Below are the code and all the weights of a small trained network. Each question names an input and a class and asks about switching units off, where a switched-off unit gives its printed mean instead of its output.

import numpy as np


def w(rows, s, z=0):
    codes = np.array(rows[::2]) - 128.0
    scale = np.full(codes.shape[1], s)
    scale[-1] = z or s
    return codes * scale


def f(y):
    return y / 2 * (1 + np.tanh(0.7978845608 * (y + 0.044715 * y**3)))


def log_softmax(a):
    a = a - a.max(-1, keepdims=True)
    return a - np.log(np.exp(a).sum(-1, keepdims=True))


def net(x, mask):
    res = np.array(x, float).reshape(1, 6) / 4 @ E
    y = f(res @ A[0][:, :-1].T + A[0][:, -1])
    res = res + np.where(mask, y, B[0][:, -1]) @ B[0][:, :-1]
    return log_softmax(res[-1] @ U[:, :-1].T + U[:, -1])


A, B = {}, {}
E = w([
[100,169,156,107,1],'x0',
[34,140,186,209,143],'x1',
[133,136,132,130,131],'x2',
[108,110,111,122,125],'x3',
[128,181,61,210,109],'x4',
[132,131,133,129,130],'x5',
],0.0081)
A[0] = w([
[136,110,99,100,249,236],'N0',
[212,182,110,85,140,254],'N1',
[90,122,151,215,118,199],'N2',
[160,139,141,135,212,44],'N3',
[113,53,194,77,147,88],'N4',
[183,159,92,80,72,146],'N5',
[174,78,70,13,133,172],'N6',
[196,176,61,92,118,78],'N7',
[153,188,159,105,93,106],'N8',
[73,162,142,134,158,57],'N9',
[38,68,181,123,143,134],'N10',
[100,98,89,119,214,41],'N11',
[141,114,191,87,140,148],'N12',
[159,128,106,118,198,59],'N13',
[160,161,179,128,175,200],'N14',
[72,156,152,110,91,59],'N15',
[140,159,46,202,137,121],'N16',
[94,134,156,138,148,15],'N17',
[149,84,254,72,167,157],'N18',
[102,166,150,83,73,62],'N19',
[79,149,186,164,149,114],'N20',
[116,117,46,186,62,121],'N21',
[136,143,139,107,54,55],'N22',
[129,127,71,173,148,152],'N23',
[121,169,87,165,107,143],'N24',
[113,143,128,80,126,10],'N25',
[172,101,138,157,158,52],'N26',
[115,79,196,83,134,93],'N27',
[179,127,99,209,107,148],'N28',
[98,179,26,176,108,105],'N29',
],0.011,0.0051)
B[0] = w([
[56,158,131,168,38,254],'N0',
[103,108,97,237,71,215],'N1',
[178,129,133,213,107,208],'N2',
[37,202,69,60,159,158],'N3',
[206,196,144,119,129,173],'N4',
[85,134,127,223,150,182],'N5',
[164,145,180,211,151,218],'N6',
[196,144,98,204,172,174],'N7',
[75,158,61,114,116,147],'N8',
[149,151,27,156,192,135],'N9',
[190,114,154,207,110,190],'N10',
[32,202,79,48,141,164],'N11',
[222,173,136,150,71,160],'N12',
[87,230,99,102,166,160],'N13',
[97,134,130,142,59,169],'N14',
[78,210,41,144,175,150],'N15',
[217,193,193,59,73,194],'N16',
[206,197,62,128,201,123],'N17',
[178,215,181,109,61,209],'N18',
[2,221,74,91,167,154],'N19',
[144,96,59,200,159,174],'N20',
[147,168,185,73,95,180],'N21',
[52,232,93,90,181,150],'N22',
[110,169,190,104,71,172],'N23',
[129,169,183,133,102,168],'N24',
[113,182,160,38,249,115],'N25',
[75,173,55,32,169,133],'N26',
[218,187,189,117,110,162],'N27',
[181,145,179,89,76,174],'N28',
[212,202,180,141,131,190],'N29',
],0.0068,0.0088)
U = w([
[179,149,163,74,78,78],'0',
[57,214,55,85,171,125],'1',
[117,99,127,138,54,248],'2',
[129,118,141,145,104,226],'3',
[174,145,100,203,220,29],'4',
[119,103,141,124,70,228],'5',
[109,69,101,70,111,94],'6',
[86,5,28,57,175,3],'7',
],0.011,0.0056)

Each question gives the input, the list of numbers given to net, and the class t.
The units are the neurons (one row each of A and B). Each row of codes is followed by its name. A weight is (code - 128) times the scale printed after its matrix; where a second scale follows, it is the last column's (A, B and U).
mask holds one flag per neuron, in row order. A switched-off neuron (its flag False) gives its mean, the last column of its row in B, instead of its output. The means were averaged over made-up inputs and are rounded, as every weight is.
A unit's drop is (log p(t) with every unit on - log p(t) with that unit switched off) / (log p(t) with every unit on - log p(t) with every unit switched off).
The circuit of an input: a set's keep is (log p(t) with only the set's units on - log p(t) with every unit switched off) / (log p(t) with every unit on - log p(t) with every unit switched off). Starting from the 12 units with the biggest drops (on a tie, the unit counted first), units are removed one at a time, each time the one whose removal leaves the highest keep (on an exact tie, the one counted first), for as long as the keep stays at least 0.8.
circuit, biggest first: the units of the circuit, biggest drop first
most important unit: the unit with the biggest drop
top k neurons: the k neurons with the biggest drops, biggest first
drop of u: that unit's drop, to one decimal
input [-7,0,-4,2,-4,3], class 1: top 2 neurons	(N11, N3)
input [-6,-4,-5,-2,-1,2], class 1: circuit, biggest first	(N13, N3)
input [0,5,4,1,0,4], class 4: most important unit	N0
input [-5,-2,4,0,3,0], class 1: top 2 neurons	(N13, N10)
input [6,6,-4,6,6,6], class 0: circuit, biggest first	(N21, N29)
input [5,-7,0,4,5,5], class 4: top 2 neurons	(N7, N5)
input [-4,-7,-4,5,-4,-6], class 4: top 2 neurons	(N6, N7)
input [-4,-2,5,3,5,-5], class 0: circuit, biggest first	(N16, N28)
input [3,-7,-1,-1,-5,4], class 4: circuit, biggest first	(N6, N5, N7)
input [7,-3,1,5,3,-6], class 1: circuit, biggest first	(N22, N19)
input [3,7,-2,4,-8,-8], class 0: circuit, biggest first	(N18, N27)
input [-6,-8,-2,7,-6,5], class 4: top 3 neurons	(N6, N7, N16)
input [-5,4,3,-3,1,2], class 1: circuit, biggest first	(N3, N6)
input [8,8,5,-8,-4,1], class 1: circuit, biggest first	(N19, N15)
input [-7,3,0,-4,-8,8], class 0: circuit, biggest first	(N18)
input [0,-7,-4,5,-2,3], class 4: top 2 neurons	(N6, N7)
input [-2,-8,3,3,5,2], class 4: top 4 neurons	(N7, N6, N5, N18)
input [-3,5,5,-5,-8,5], class 0: drop of N12	0.1
input [2,4,1,1,-8,0], class 0: drop of N21	0.0
input [-3,-8,7,-3,-7,-5], class 4: most important unit	N6
input [-8,-2,7,-5,6,-1], class 1: drop of N26	0.1
input [-5,-4,-2,-1,-1,-1], class 1: drop of N9	-0.1
